Below is a small trained network, with its code and all its weights. Each question gives an input and a class and asks what happens when units are switched off, that is, made to give their printed mean instead of their output.

import numpy as np


def w(rows, s, z=0):
    codes = np.array(rows[::2]) - 128.0
    scale = np.full(codes.shape[1], s)
    scale[-1] = z or s
    return codes * scale


def f(y):
    return np.maximum(y, 0)


def log_softmax(a):
    a = a - a.max(-1, keepdims=True)
    return a - np.log(np.exp(a).sum(-1, keepdims=True))


def net(x, mask):
    res = np.array(x, float).reshape(1, 7) / 4 @ E
    y = f(res @ A[0][:, :-1].T + A[0][:, -1])
    res = res + np.where(mask, y, B[0][:, -1]) @ B[0][:, :-1]
    return log_softmax(res[-1] @ U[:, :-1].T + U[:, -1])


A, B = {}, {}
E = w([
[184,42,87,159],'x0',
[60,77,202,254],'x1',
[128,121,127,122],'x2',
[127,125,126,119],'x3',
[56,109,25,125],'x4',
[127,129,128,120],'x5',
[105,93,136,79],'x6',
],0.0077)
A[0] = w([
[161,91,204,73,128],'n1',
[182,68,87,155,110],'n2',
[97,111,59,162,196],'n3',
[219,9,119,148,79],'n4',
[199,105,119,32,2],'n5',
[186,81,77,157,87],'n6',
[29,153,60,137,207],'n7',
[141,96,110,53,42],'n8',
[172,149,87,72,49],'n9',
[181,156,244,111,137],'n10',
[133,152,131,77,229],'n11',
[190,61,86,160,86],'n12',
[117,152,78,160,226],'n13',
[72,138,164,149,95],'n14',
[67,74,184,239,49],'n15',
[52,152,30,100,131],'n16',
[81,65,166,136,175],'n17',
[158,154,54,65,41],'n18',
[155,131,216,122,71],'n19',
[226,149,189,94,64],'n20',
[209,154,188,102,98],'n21',
[58,103,185,160,44],'n22',
[54,2,169,189,86],'n23',
[98,22,146,66,211],'n24',
],0.009,0.0049)
B[0] = w([
[140,129,117,193,180],'n1',
[26,178,181,95,182],'n2',
[175,49,167,161,214],'n3',
[12,98,167,88,204],'n4',
[125,166,81,123,173],'n5',
[42,174,158,38,172],'n6',
[112,76,176,186,228],'n7',
[135,172,114,166,156],'n8',
[172,198,25,131,170],'n9',
[50,23,114,203,216],'n10',
[141,175,164,155,205],'n11',
[71,167,172,1,181],'n12',
[180,114,177,138,200],'n13',
[185,178,102,13,167],'n14',
[181,151,52,92,244],'n15',
[79,46,139,180,209],'n16',
[191,140,118,166,211],'n17',
[125,165,53,142,183],'n18',
[69,100,71,138,172],'n19',
[98,69,53,115,180],'n20',
[82,53,93,145,182],'n21',
[170,206,56,91,181],'n22',
[151,233,56,67,254],'n23',
[167,143,158,184,216],'n24',
],0.0068,0.0072)
U = w([
[162,218,112,115,85],'0',
[140,91,189,154,255],'1',
[112,1,151,206,30],'2',
[131,125,180,154,169],'3',
[67,174,221,92,128],'4',
],0.0081,0.0046)

Each question gives the input, the list of numbers given to net, and the class t.
The units are the neurons (one row each of A and B). Each row of codes is followed by its name. A weight is (code - 128) times the scale printed after its matrix; where a second scale follows, it is the last column's (A, B and U).
mask holds one flag per neuron, in row order. A switched-off neuron (its flag False) gives its mean, the last column of its row in B, instead of its output. The means were averaged over made-up inputs and are rounded, as every weight is.
A unit's drop is (log p(t) with every unit on - log p(t) with that unit switched off) / (log p(t) with every unit on - log p(t) with every unit switched off).
The circuit of an input: a set's keep is (log p(t) with only the set's units on - log p(t) with every unit switched off) / (log p(t) with every unit on - log p(t) with every unit switched off). Starting from the 12 units with the biggest drops (on a tie, the unit counted first), units are removed one at a time, each time the one whose removal leaves the highest keep (on an exact tie, the one counted first), for as long as the keep stays at least 0.8.
units of the circuit, in order: the units of the circuit, biggest drop first
unit that matters most: the unit with the biggest drop
k most important neurons: the k neurons with the biggest drops, biggest first
drop when u is switched off: that unit's drop, to one decimal
input [-5,8,0,5,6,1,7], class 0: units of the circuit, in order => n23, n22
input [-1,1,4,-7,7,3,0], class 2: units of the circuit, in order => n16, n7
input [-6,-6,-3,6,-7,-2,-3], class 2: units of the circuit, in order => n10, n21, n20
input [8,-7,2,-7,-1,5,-4], class 4: unit that matters most => n4
input [0,8,-2,-8,-8,-2,3], class 0: units of the circuit, in order => n23, n15
input [2,-6,-3,8,-8,2,4], class 2: 2 most important neurons => n10, n21
input [-5,-4,4,-2,-5,7,3], class 2: units of the circuit, in order => n10, n23, n21
input [0,8,3,4,-7,-2,-8], class 0: units of the circuit, in order => n15, n23
input [3,-5,6,6,-7,-8,4], class 2: units of the circuit, in order => n10, n21, n20
input [-2,-6,-8,5,6,-3,3], class 1: 3 most important neurons => n16, n23, n7
input [2,8,5,8,-6,-2,8], class 0: units of the circuit, in order => n23, n15
input [-7,8,-4,-8,8,0,4], class 0: units of the circuit, in order => n23, n22
input [1,-3,-5,1,7,-6,0], class 2: units of the circuit, in order => n16, n23
input [-6,-3,3,-5,6,-4,1], class 2: unit that matters most => n16
input [-6,-6,-2,6,-7,-1,5], class 2: 4 most important neurons => n10, n21, n23, n20
input [1,5,-1,2,-2,-1,-2], class 0: 2 most important neurons => n23, n15
input [1,-5,-5,3,7,3,1], class 2: 2 most important neurons => n16, n23
input [8,6,0,1,-1,5,3], class 4: drop when n4 is switched off => 0.3
input [-1,7,0,0,-4,-8,-8], class 0: drop when n15 is switched off => 0.2
input [8,-1,-5,-5,0,8,-1], class 4: drop when n6 is switched off => 0.1
input [4,8,3,-8,3,5,7], class 0: drop when n23 is switched off => 0.3
input [-8,-5,1,-3,-8,1,3], class 2: most important neuron => n10
